Here is a tiny trained network, its code and every weight. The questions are about switching its units off for an input and a class, where a switched-off unit gives its printed mean instead of its output.

import numpy as np


def w(rows, s, z=0):
    codes = np.array(rows[::2]) - 128.0
    scale = np.full(codes.shape[1], s)
    scale[-1] = z or s
    return codes * scale


def norm(h):
    return h / np.sqrt((h * h).mean(-1, keepdims=True) + 1e-5)


def f(y):
    return y / 2 * (1 + np.tanh(0.7978845608 * (y + 0.044715 * y**3)))


def log_softmax(a):
    a = a - a.max(-1, keepdims=True)
    return a - np.log(np.exp(a).sum(-1, keepdims=True))


def net(x, mask):
    res = np.array(x, float).reshape(1, 8) / 4 @ E
    u = 0
    for l in range(4):
        y = f(norm(res) @ A[l][:, :-1].T + A[l][:, -1])
        res = res + np.where(mask[u : u + 4], y, B[l][:, -1]) @ B[l][:, :-1]
        u += 4
    return log_softmax(norm(res)[-1] @ U[:, :-1].T + U[:, -1])


A, B = {}, {}
E = w([
[55,59,145,191,97,87,77,181],'x0',
[33,221,123,131,106,132,96,147],'x1',
[107,78,191,90,128,119,159,97],'x2',
[85,103,198,159,106,126,198,134],'x3',
[182,108,115,128,157,105,82,83],'x4',
[123,103,162,174,81,198,147,27],'x5',
[160,108,141,148,126,159,202,140],'x6',
[111,145,125,91,3,82,158,67],'x7',
],0.0065)
A[0] = w([
[146,162,139,197,135,112,61,161,89],'L0N1',
[204,61,187,178,177,159,123,112,1],'L0N2',
[226,153,128,155,71,156,254,105,124],'L0N3',
[82,107,121,87,152,216,139,108,51],'L0N4',
],0.0069,0.005)
B[0] = w([
[164,109,122,151,151,128,250,216,164],'L0N1',
[37,170,175,31,255,147,91,110,167],'L0N2',
[184,65,177,220,95,208,175,114,254],'L0N3',
[154,25,190,229,78,228,98,121,118],'L0N4',
],0.0084,0.0031)
A[1] = w([
[112,63,147,159,87,25,57,123,10],'L1N1',
[121,3,171,32,231,140,184,199,18],'L1N2',
[26,117,214,149,88,148,162,204,151],'L1N3',
[188,180,193,142,188,192,144,98,4],'L1N4',
],0.0074,0.0032)
B[1] = w([
[166,52,86,173,82,129,166,158,157],'L1N1',
[151,155,2,47,58,77,78,156,220],'L1N2',
[93,132,174,110,218,178,210,60,255],'L1N3',
[175,34,115,127,62,163,108,181,178],'L1N4',
],0.009,0.005)
A[2] = w([
[190,239,71,201,213,201,126,248,172],'L2N1',
[49,228,107,2,192,22,75,70,128],'L2N2',
[125,69,128,39,152,28,123,29,3],'L2N3',
[129,222,132,37,200,82,130,195,111],'L2N4',
],0.0058,0.00065)
B[2] = w([
[180,72,1,116,40,91,134,174,235],'L2N1',
[34,201,179,83,178,102,43,108,253],'L2N2',
[76,72,119,116,145,49,34,202,169],'L2N3',
[139,179,158,174,48,155,41,108,229],'L2N4',
],0.0079,0.0046)
A[3] = w([
[98,58,69,82,217,213,80,108,59],'L3N1',
[253,159,179,131,105,150,96,14,10],'L3N2',
[85,118,120,168,183,56,158,174,122],'L3N3',
[79,156,120,98,123,109,112,172,104],'L3N4',
],0.0068,0.0013)
B[3] = w([
[80,120,132,86,98,33,147,103,253],'L3N1',
[1,148,175,201,186,57,189,152,249],'L3N2',
[98,179,138,156,143,148,120,30,181],'L3N3',
[90,77,211,96,220,152,42,160,249],'L3N4',
],0.0081,0.0019)
U = w([
[74,189,155,105,110,51,1,105,25],'0',
[85,94,241,202,110,119,239,39,253],'1',
[190,38,12,167,59,76,96,129,121],'2',
],0.0095,0.0013)

Each question gives the input, the list of numbers given to net, and the class t.
The units are the neurons (one row each of A and B). Each row of codes is followed by its name. A weight is (code - 128) times the scale printed after its matrix; where a second scale follows, it is the last column's (A, B and U).
mask holds one flag per neuron, layer by layer. A switched-off neuron (its flag False) gives its mean, the last column of its row in B, instead of its output. The means were averaged over made-up inputs and are rounded, as every weight is.
A unit's drop is (log p(t) with every unit on - log p(t) with that unit switched off) / (log p(t) with every unit on - log p(t) with every unit switched off).
The circuit of an input: a set's keep is (log p(t) with only the set's units on - log p(t) with every unit switched off) / (log p(t) with every unit on - log p(t) with every unit switched off). Starting from the 12 units with the biggest drops (on a tie, the unit counted first), units are removed one at a time, each time the one whose removal leaves the highest keep (on an exact tie, the one counted first), for as long as the keep stays at least 0.8.
units of the circuit, in order: the units of the circuit, biggest drop first
k most important neurons: the k neurons with the biggest drops, biggest first
top k neurons in layer l: the k neurons of layer l with the biggest drops, biggest first
drop when u is switched off: that unit's drop, to one decimal
input [-6,6,7,-3,1,-3,4,0], class 1: 3 most important neurons -> (L1N2 L2N1 L0N1)
input [-5,7,-5,7,4,-4,0,-7], class 2: units of the circuit, in order -> (L2N1)
input [-4,-5,-2,0,7,-3,-4,-3], class 0: units of the circuit, in order -> (L0N3 L2N2 L1N1)
input [-3,4,7,3,1,-3,3,-7], class 0: units of the circuit, in order -> (L1N2 L2N2)
input [-8,3,0,-4,6,8,-5,-5], class 1: 3 most important neurons -> (L3N2 L1N2 L2N2)
input [-8,7,-6,-4,0,1,7,2], class 2: 2 most important neurons -> (L2N1 L1N3)
input [6,-3,1,3,1,-8,4,-5], class 0: 2 most important neurons -> (L0N3 L1N4)
input [1,-8,-4,8,-3,5,-7,-5], class 0: units of the circuit, in order -> (L0N2 L1N2)
input [7,-8,-1,-4,2,4,-4,-7], class 0: 3 most important neurons -> (L0N2 L0N3 L2N2)
input [8,7,2,7,5,-5,-5,8], class 1: 2 most important neurons -> (L1N1 L1N2)
input [5,5,8,4,8,-3,-2,2], class 1: 2 most important neurons -> (L1N1 L1N2)
input [-1,8,4,-6,-4,6,0,-6], class 1: 2 most important neurons -> (L0N4 L1N2)
input [-7,3,7,-1,3,-2,-1,2], class 1: 3 most important neurons -> (L1N2 L1N4 L0N2)
input [0,-6,3,0,2,-2,5,-4], class 0: units of the circuit, in order -> (L0N2)
input [-3,-8,5,6,2,3,-5,-7], class 0: units of the circuit, in order -> (L0N2 L1N2)
input [7,6,4,-5,8,-3,4,5], class 2: 2 most important neurons -> (L1N1 L2N2)
input [7,-4,-4,5,0,2,-8,-3], class 1: 3 most important neurons -> (L1N3 L2N1 L3N3)
input [1,-3,2,-6,7,7,3,-8], class 0: 2 most important neurons -> (L0N2 L0N3)
input [-3,5,-7,-8,-6,4,1,3], class 2: top 2 neurons in layer 1 -> (L1N3 L1N2)
input [4,-4,1,1,6,0,2,-1], class 0: units of the circuit, in order -> (L0N2)
input [8,8,-3,-4,-4,6,-1,4], class 1: drop when L0N2 is switched off -> 0.1
input [-6,-4,-5,-3,-6,4,-6,3], class 1: drop when L3N2 is switched off -> 0.3
input [4,0,-6,-5,-3,-3,-3,-7], class 2: drop when L2N1 is switched off -> 0.6
input [-5,5,-8,-2,-8,-6,7,-1], class 2: drop when L2N1 is switched off -> 0.7
